Look-ups in named tables: a row name and a column name give one cell, copied from the table.

Kadamen
|  | Nis | Rivepen |
|---|---|---|
| Nub | 0.5 | 0.5 |
| Mide | 0.4 | 0.4 |
| Zug | 0.4 | 0.4 |
| Falepi | 0.5 | 0.5 |
| Nema | 0.4 | 0.4 |
| Kot | 0.3 | 0.6 |
| Tad | 0.9 | 0.2 |
| Mozifol | 0.5 | 0.5 |

Nis of Zug is 0.4
Nis of Mozifol is 0.5
Nis of Kot is 0.3
Nis of Mide is 0.4
Nis of Nema is 0.4
Rivepen of Zug is 0.4
Rivepen of Mozifol is 0.5
Rivepen of Falepi is 0.5
Nis of Falepi is 0.5
Rivepen of Tad is 0.2

Muzopir:
columns: Sezokez, Zedodi, Bage, Lum, Loz, Dukani, Nevati
Nav: [58413, 57369, 62135, 61894, 63060, 68522, 59298]
Linobu: [72706, 63768, 44355, 57120, 47540, 22468, 54248]
Kikipa: [77563, 27196, 45148, 88436, 63482, 68817, 33373]
Gito: [92110, 17178, 30220, 97600, 58115, 50691, 19723]
Fafizur: [55665, 50701, 66490, 67449, 68684, 85234, 57503]
Sanif: [72881, 62797, 44330, 57952, 47946, 23595, 53647]

Lum of Fafizur = 67449
Nevati of Linobu = 54248
Loz of Fafizur = 68684
Lum of Sanif = 57952
Nevati of Sanif = 53647
Loz of Linobu = 47540
Nevati of Kikipa = 33373
Dukani of Kikipa = 68817
Zedodi of Linobu = 63768

Tonog:
,Pututo,Nupu
Dozovi,203,41
Bam,204,127
Fodoz,149,38
Bezakaz,150,70
Sim,130,131

Bam, Pututo: 204
Bam, Nupu: 127
Dozovi, Nupu: 41
Bezakaz, Pututo: 150
Bezakaz, Nupu: 70
Sim, Nupu: 131
Sim, Pututo: 130
Fodoz, Nupu: 38

Doka =
cols = Luvek, Ramezes, Rulodos, Toba, Peto, Pode
Mokel: [710, 470, 464, 389, 288, 397]
Kan: [171, 538, 678, 669, 774, 603]
Tibag: [234, 599, 476, 528, 708, 731]
Naz: [785, 773, 326, 447, 590, 842]
Falu: [694, 459, 473, 393, 282, 376]
Zolit: [640, 460, 489, 407, 309, 379]
Pefimik: [724, 762, 313, 443, 603, 856]

Rulodos of Naz is 326
Toba of Tibag is 528
Peto of Zolit is 309
Ramezes of Mokel is 470
Luvek of Tibag is 234
Luvek of Mokel is 710
Rulodos of Zolit is 489
Peto of Falu is 282
Luvek of Pefimik is 724
Luvek of Kan is 171
Rulodos of Tibag is 476
Pode of Naz is 842
Which row has the largest Peto? Kan

Sur.tsv
	Tamezi	Dazota	Lakilo	Kesi	Ler	Nop	Fomos	Tulode	Lasikel
Segepa	-43	-19	-32	-55	-26	-32	-28	-53	-53
Nafi	-42	-26	-37	-48	-29	-34	-24	-47	-48
Zovikav	-41	-27	-37	-46	-30	-35	-25	-45	-46
Gaf	-62	15	-18	-87	-11	-25	2	-85	-83
Lavede	-37	-36	-36	-37	-35	-37	-35	-37	-37
Nikage	-30	-35	-44	-38	-35	-45	-39	-38	-37
Beb	-55	-68	-36	-14	38	81	-35	-12	-5

What is the Tulode of Gaf in Sur?
-85
What is the Ler of Nafi in Sur?
-29
What is the Kesi of Gaf in Sur?
-87
What is the Nop of Gaf in Sur?
-25
What is the Nop of Segepa in Sur?
-32
What is the Lasikel of Nikage in Sur?
-37
What is the Lakilo of Nafi in Sur?
-37
What is the Tulode of Lavede in Sur?
-37
What is the Lasikel of Segepa in Sur?
-53
What is the Fomos of Beb in Sur?
-35
What is the Ler of Lavede in Sur?
-35
What is the Tulode of Segepa in Sur?
-53
What is the Nop of Lavede in Sur?
-37
What is the Fomos of Gaf in Sur?
2
Which row has the largest Tamezi? Nikage

Table Pabasap
|  | Vis | Gefisi | Visek |
|---|---|---|---|
| Pabiki | 126 | 106 | 101 |
| Dof | 119 | 181 | 198 |
| Sen | 131 | 68 | 52 |
| Vin | 129 | 87 | 76 |
| Sodi | 120 | 162 | 173 |
| Lomi | 118 | 181 | 199 |
| Viro | 132 | 68 | 51 |
| Tuz | 132 | 68 | 52 |
| Gorok | 120 | 163 | 174 |
| Vad | 118 | 181 | 198 |

Pabiki, Gefisi -> 106
Vin, Visek -> 76
Vad, Visek -> 198
Gorok, Vis -> 120
Sen, Visek -> 52
Tuz, Vis -> 132

Ved:
       Batodas  Renorib  Pafuf  Baniz  Tipodid  Vorebup
Gok      66257    48834  63382  65224    62947    64000
Fas      67984    50312  62550  62816    62740    62952
Zet      64568    76823  61849  60250    62310    61802
Baged    58761    78268  63290  62930    63158    62926
Vukik    22761    34471  68787  64699    62626    64043
Kopa     27793    26644  70977  66548    63371    64087
Bur      53306    75815  64323  61861    63642    62589
Bev      59700    78015  62716  62529    62867    62632

Baniz of Baged is 62930
Batodas of Kopa is 27793
Pafuf of Baged is 63290
Tipodid of Baged is 63158
Vorebup of Bur is 62589
Baniz of Fas is 62816
Pafuf of Bur is 64323
Vorebup of Kopa is 64087
Renorib of Bur is 75815
Baniz of Gok is 65224
Renorib of Gok is 48834
Baniz of Kopa is 66548
Batodas of Vukik is 22761
Pafuf of Fas is 62550
Baniz of Zet is 60250
Tipodid of Zet is 62310
Batodas of Zet is 64568
Pafuf of Kopa is 70977
Renorib of Kopa is 26644
Vorebup of Gok is 64000

Sofip.tsv
	Rab	Lakof	Zuv	Piru	Mip	Dis	Gis
Pilibe	111	100	100	116	122	92	101
Menise	97	122	112	166	201	93	111
Fid	103	113	114	96	89	123	113
Bepevem	116	93	103	50	16	121	103
Gopid	107	106	104	121	130	97	105

Piru of Fid: 96
Gis of Gopid: 105
Mip of Gopid: 130
Dis of Fid: 123
Mip of Fid: 89
Lakof of Bepevem: 93
Zuv of Gopid: 104
Piru of Menise: 166
Lakof of Gopid: 106
Which row has the largest Zuv? Fid

Zolag =
columns: Zolibuz, Ginogom, Safa, Bel, Puler, Bigo, Fazis, Lifopo, Tapeku, Selivez
Tigi: [19, 9, 59, 35, 16, -5, -4, 10, 21, 43]
Gelidek: [-6, 7, 56, 25, 44, -67, -12, -7, -2, -20]
Vov: [24, 22, 35, 36, 32, 13, 30, 27, 26, 22]
Neruv: [-3, -5, 76, 46, 19, -43, -6, -5, 3, 22]
Tosu: [21, 37, 31, 27, 57, -13, 41, 34, 26, -20]
Sim: [14, 6, 40, 34, 53, -66, 17, 24, 24, -27]
Sumud: [21, 11, 32, 26, 61, -75, 15, 31, 31, -38]
Duderog: [25, 34, 29, 35, 60, -16, 56, 45, 33, -25]

What is the Selivez of Neruv in Zolag?
22
What is the Fazis of Gelidek in Zolag?
-12
What is the Tapeku of Sumud in Zolag?
31
What is the Fazis of Duderog in Zolag?
56
What is the Zolibuz of Tosu in Zolag?
21
What is the Fazis of Sim in Zolag?
17
What is the Lifopo of Neruv in Zolag?
-5
What is the Fazis of Neruv in Zolag?
-6
What is the Zolibuz of Sumud in Zolag?
21
What is the Selivez of Tosu in Zolag?
-20
What is the Bigo of Sumud in Zolag?
-75
What is the Safa of Tosu in Zolag?
31
What is the Fazis of Tigi in Zolag?
-4
What is the Zolibuz of Tigi in Zolag?
19
What is the Ginogom of Sumud in Zolag?
11
What is the Bel of Tosu in Zolag?
27
What is the Fazis of Tosu in Zolag?
41
What is the Ginogom of Sim in Zolag?
6
What is the Zolibuz of Sim in Zolag?
14
What is the Zolibuz of Neruv in Zolag?
-3

